Here is a tiny trained network, its code and every weight. The questions are about switching its units off for an input and a class, where a switched-off unit gives its printed mean instead of its output.

import numpy as np


def w(rows, s, z=0):
    codes = np.array(rows[::2]) - 128.0
    scale = np.full(codes.shape[1], s)
    scale[-1] = z or s
    return codes * scale


def f(y):
    return np.maximum(y, 0)


def log_softmax(a):
    a = a - a.max(-1, keepdims=True)
    return a - np.log(np.exp(a).sum(-1, keepdims=True))


def net(x, mask):
    res = np.array(x, float).reshape(1, 7) / 4 @ E
    y = f(res @ A[0][:, :-1].T + A[0][:, -1])
    res = res + np.where(mask, y, B[0][:, -1]) @ B[0][:, :-1]
    return log_softmax(res[-1] @ U[:, :-1].T + U[:, -1])


A, B = {}, {}
E = w([
[46,56,79,195],'x0',
[124,34,178,80],'x1',
[93,146,206,173],'x2',
[173,135,119,136],'x3',
[166,142,213,254],'x4',
[106,198,87,52],'x5',
[209,149,113,71],'x6',
],0.0075)
A[0] = w([
[203,88,83,144,84],'N1',
[67,122,164,115,216],'N2',
[195,168,190,157,101],'N3',
[127,5,90,115,139],'N4',
[48,68,158,165,157],'N5',
[90,18,148,102,188],'N6',
[102,100,46,107,169],'N7',
[100,148,84,49,150],'N8',
[208,136,162,115,253],'N9',
[57,133,136,89,226],'N10',
[141,32,159,125,182],'N11',
[75,151,53,109,134],'N12',
[117,21,118,141,192],'N13',
[130,231,32,127,197],'N14',
[117,187,184,110,236],'N15',
[139,141,137,206,119],'N16',
[87,160,148,174,115],'N17',
],0.011,0.003)
B[0] = w([
[122,133,73,130,165],'N1',
[228,91,200,99,190],'N2',
[77,219,100,118,201],'N3',
[209,119,92,171,216],'N4',
[161,156,141,119,234],'N5',
[254,73,8,91,230],'N6',
[129,68,154,208,208],'N7',
[130,96,114,116,228],'N8',
[217,125,126,58,211],'N9',
[245,62,147,91,204],'N10',
[207,105,3,77,210],'N11',
[92,128,195,201,206],'N12',
[211,24,80,164,222],'N13',
[193,60,172,227,254],'N14',
[143,226,184,32,198],'N15',
[141,86,137,142,198],'N16',
[61,85,171,81,180],'N17',
],0.0057,0.0083)
U = w([
[92,62,106,180,120],'0',
[162,89,243,83,155],'1',
[14,173,67,116,3],'2',
[60,102,228,182,49],'3',
[155,254,110,94,50],'4',
[179,226,107,71,224],'5',
[187,85,37,108,181],'6',
],0.01,0.003)

Each question gives the input, the list of numbers given to net, and the class t.
The units are the neurons (one row each of A and B). Each row of codes is followed by its name. A weight is (code - 128) times the scale printed after its matrix; where a second scale follows, it is the last column's (A, B and U).
mask holds one flag per neuron, in row order. A switched-off neuron (its flag False) gives its mean, the last column of its row in B, instead of its output. The means were averaged over made-up inputs and are rounded, as every weight is.
A unit's drop is (log p(t) with every unit on - log p(t) with that unit switched off) / (log p(t) with every unit on - log p(t) with every unit switched off).
The circuit of an input: a set's keep is (log p(t) with only the set's units on - log p(t) with every unit switched off) / (log p(t) with every unit on - log p(t) with every unit switched off). Starting from the 12 units with the biggest drops (on a tie, the unit counted first), units are removed one at a time, each time the one whose removal leaves the highest keep (on an exact tie, the one counted first), for as long as the keep stays at least 0.8.
units of the circuit, in order: the units of the circuit, biggest drop first
most important unit: the unit with the biggest drop
top k neurons: the k neurons with the biggest drops, biggest first
drop when u is switched off: that unit's drop, to one decimal
input [8,5,8,-5,4,2,2], class 6: units of the circuit, in order => [N6, N11]
input [8,-7,-3,-8,-8,3,3], class 0: units of the circuit, in order => [N12, N7]
input [4,-2,-3,4,-8,5,-7], class 0: most important unit => N12
input [7,-7,7,-4,-1,-2,-8], class 1: units of the circuit, in order => [N2, N5]
input [7,-1,8,-8,1,-2,-2], class 1: top 3 neurons => [N2, N17, N5]
input [-2,-8,4,-3,-6,8,3], class 3: units of the circuit, in order => [N14, N12, N6]
input [1,-5,0,-8,0,2,-4], class 1: top 2 neurons => [N10, N2]
input [6,-7,8,-8,-7,-5,0], class 1: top 2 neurons => [N2, N10]
input [-5,6,7,5,1,8,-3], class 4: units of the circuit, in order => [N14, N15, N13]
input [1,7,3,-3,5,3,-4], class 6: units of the circuit, in order => [N6, N11]
input [3,3,8,1,3,-2,-4], class 6: units of the circuit, in order => [N11, N6]
input [0,7,5,-5,4,2,-2], class 6: top 2 neurons => [N6, N11]
input [-1,5,-6,5,1,7,4], class 1: top 3 neurons => [N6, N11, N13]
input [-7,8,-2,-4,-5,7,-1], class 1: most important unit => N11
input [-8,0,6,7,2,-1,2], class 5: drop when N9 is switched off => 0.2
input [2,-2,-6,-6,7,4,-2], class 3: drop when N1 is switched off => 0.0
input [3,-6,-8,7,-8,-4,-8], class 0: drop when N12 is switched off => 0.3
input [-6,8,0,7,6,8,3], class 4: drop when N3 is switched off => 0.2
